Below are the code and all the weights of a small trained network. Each question names an input and a class and asks about switching units off, where a switched-off unit gives its printed mean instead of its output.

import numpy as np


def w(rows, s, z=0):
    codes = np.array(rows[::2]) - 128.0
    scale = np.full(codes.shape[1], s)
    scale[-1] = z or s
    return codes * scale


def f(y):
    return np.maximum(y, 0)


def log_softmax(a):
    a = a - a.max(-1, keepdims=True)
    return a - np.log(np.exp(a).sum(-1, keepdims=True))


def net(x, mask):
    res = np.array(x, float).reshape(1, 8) / 4 @ E
    y = f(res @ A[0][:, :-1].T + A[0][:, -1])
    res = res + np.where(mask, y, B[0][:, -1]) @ B[0][:, :-1]
    return log_softmax(res[-1] @ U[:, :-1].T + U[:, -1])


A, B = {}, {}
E = w([
[2,138,52,233],'x0',
[187,175,150,203],'x1',
[126,124,127,129],'x2',
[128,127,129,128],'x3',
[48,237,175,51],'x4',
[127,129,127,130],'x5',
[170,211,25,58],'x6',
[130,128,127,131],'x7',
],0.0062)
A[0] = w([
[118,93,90,56,172],'neuron 0',
[104,154,141,110,100],'neuron 1',
[100,201,221,69,123],'neuron 2',
[174,200,153,201,253],'neuron 3',
[63,231,137,128,165],'neuron 4',
[87,114,123,136,98],'neuron 5',
[79,145,72,198,54],'neuron 6',
[84,151,100,182,46],'neuron 7',
[82,73,255,179,97],'neuron 8',
[163,147,202,122,101],'neuron 9',
[180,199,8,100,84],'neuron 10',
[131,165,108,128,116],'neuron 11',
[192,61,52,154,129],'neuron 12',
[216,97,185,58,64],'neuron 13',
[93,61,117,68,200],'neuron 14',
],0.011,0.0074)
B[0] = w([
[67,94,114,148,203],'neuron 0',
[149,139,138,152,147],'neuron 1',
[195,99,111,156,215],'neuron 2',
[2,45,64,144,255],'neuron 3',
[189,87,131,162,229],'neuron 4',
[103,144,150,152,150],'neuron 5',
[169,231,163,173,188],'neuron 6',
[125,196,160,183,163],'neuron 7',
[155,138,178,1,230],'neuron 8',
[101,158,126,144,168],'neuron 9',
[112,148,213,18,211],'neuron 10',
[137,122,137,100,150],'neuron 11',
[223,101,133,138,216],'neuron 12',
[119,229,140,215,207],'neuron 13',
[45,97,82,171,221],'neuron 14',
],0.019,0.0079)
U = w([
[135,236,142,155,20],'0',
[141,132,178,16,44],'1',
[122,93,109,114,253],'2',
[124,98,96,112,240],'3',
[88,88,83,115,70],'4',
[245,81,100,125,52],'5',
[121,102,101,107,199],'6',
[121,106,105,108,152],'7',
],0.011,0.0058)

Each question gives the input, the list of numbers given to net, and the class t.
The units are the neurons (one row each of A and B). Each row of codes is followed by its name. A weight is (code - 128) times the scale printed after its matrix; where a second scale follows, it is the last column's (A, B and U).
mask holds one flag per neuron, in row order. A switched-off neuron (its flag False) gives its mean, the last column of its row in B, instead of its output. The means were averaged over made-up inputs and are rounded, as every weight is.
A unit's drop is (log p(t) with every unit on - log p(t) with that unit switched off) / (log p(t) with every unit on - log p(t) with every unit switched off).
The circuit of an input: a set's keep is (log p(t) with only the set's units on - log p(t) with every unit switched off) / (log p(t) with every unit on - log p(t) with every unit switched off). Starting from the 12 units with the biggest drops (on a tie, the unit counted first), units are removed one at a time, each time the one whose removal leaves the highest keep (on an exact tie, the one counted first), for as long as the keep stays at least 0.8.
units of the circuit, in order: the units of the circuit, biggest drop first
unit that matters most: the unit with the biggest drop
top k neurons: the k neurons with the biggest drops, biggest first
drop of u: that unit's drop, to one decimal
input [7,7,-7,-3,-7,-1,-1,-7], class 0: unit that matters most -> neuron 6
input [3,-5,2,-3,8,3,4,3], class 5: top 2 neurons -> [neuron 4; neuron 3]
input [1,3,7,1,6,5,-8,8], class 1: top 2 neurons -> [neuron 8; neuron 14]
input [1,-2,-2,1,-7,-4,-4,-4], class 5: top 2 neurons -> [neuron 12; neuron 3]
input [-1,8,5,7,-7,4,-3,-2], class 4: top 4 neurons -> [neuron 3; neuron 4; neuron 2; neuron 6]
input [3,3,4,2,8,-7,8,-3], class 1: top 3 neurons -> [neuron 10; neuron 14; neuron 12]
input [7,-6,5,-6,7,-2,-8,0], class 1: top 2 neurons -> [neuron 8; neuron 13]
input [8,3,5,2,0,-8,-3,7], class 0: top 2 neurons -> [neuron 6; neuron 7]
input [0,4,6,0,8,0,4,-5], class 5: top 3 neurons -> [neuron 4; neuron 2; neuron 14]
input [7,-5,-7,-1,3,1,-5,-6], class 0: top 3 neurons -> [neuron 3; neuron 6; neuron 7]
input [-5,8,-3,4,-4,-4,5,0], class 4: top 3 neurons -> [neuron 3; neuron 8; neuron 6]
input [-8,-3,2,0,1,-3,-3,3], class 0: top 2 neurons -> [neuron 13; neuron 3]
input [-8,5,-4,-7,6,5,-7,5], class 0: top 2 neurons -> [neuron 13; neuron 9]
input [0,3,2,-4,8,-3,-7,0], class 5: top 3 neurons -> [neuron 2; neuron 4; neuron 10]
input [0,-4,-1,0,-1,0,6,-3], class 1: unit that matters most -> neuron 10
input [0,-2,2,1,6,3,3,-1], class 5: units of the circuit, in order -> [neuron 4; neuron 2]
input [1,-5,3,-6,-2,5,-8,4], class 1: drop of neuron 8 -> 1.0
input [-2,-2,-8,-3,3,-4,-8,-1], class 1: drop of neuron 8 -> 1.6
input [3,8,-5,4,-2,5,-3,7], class 4: drop of neuron 13 -> 0.0
input [-6,0,5,2,8,-6,3,2], class 5: unit that matters most -> neuron 2
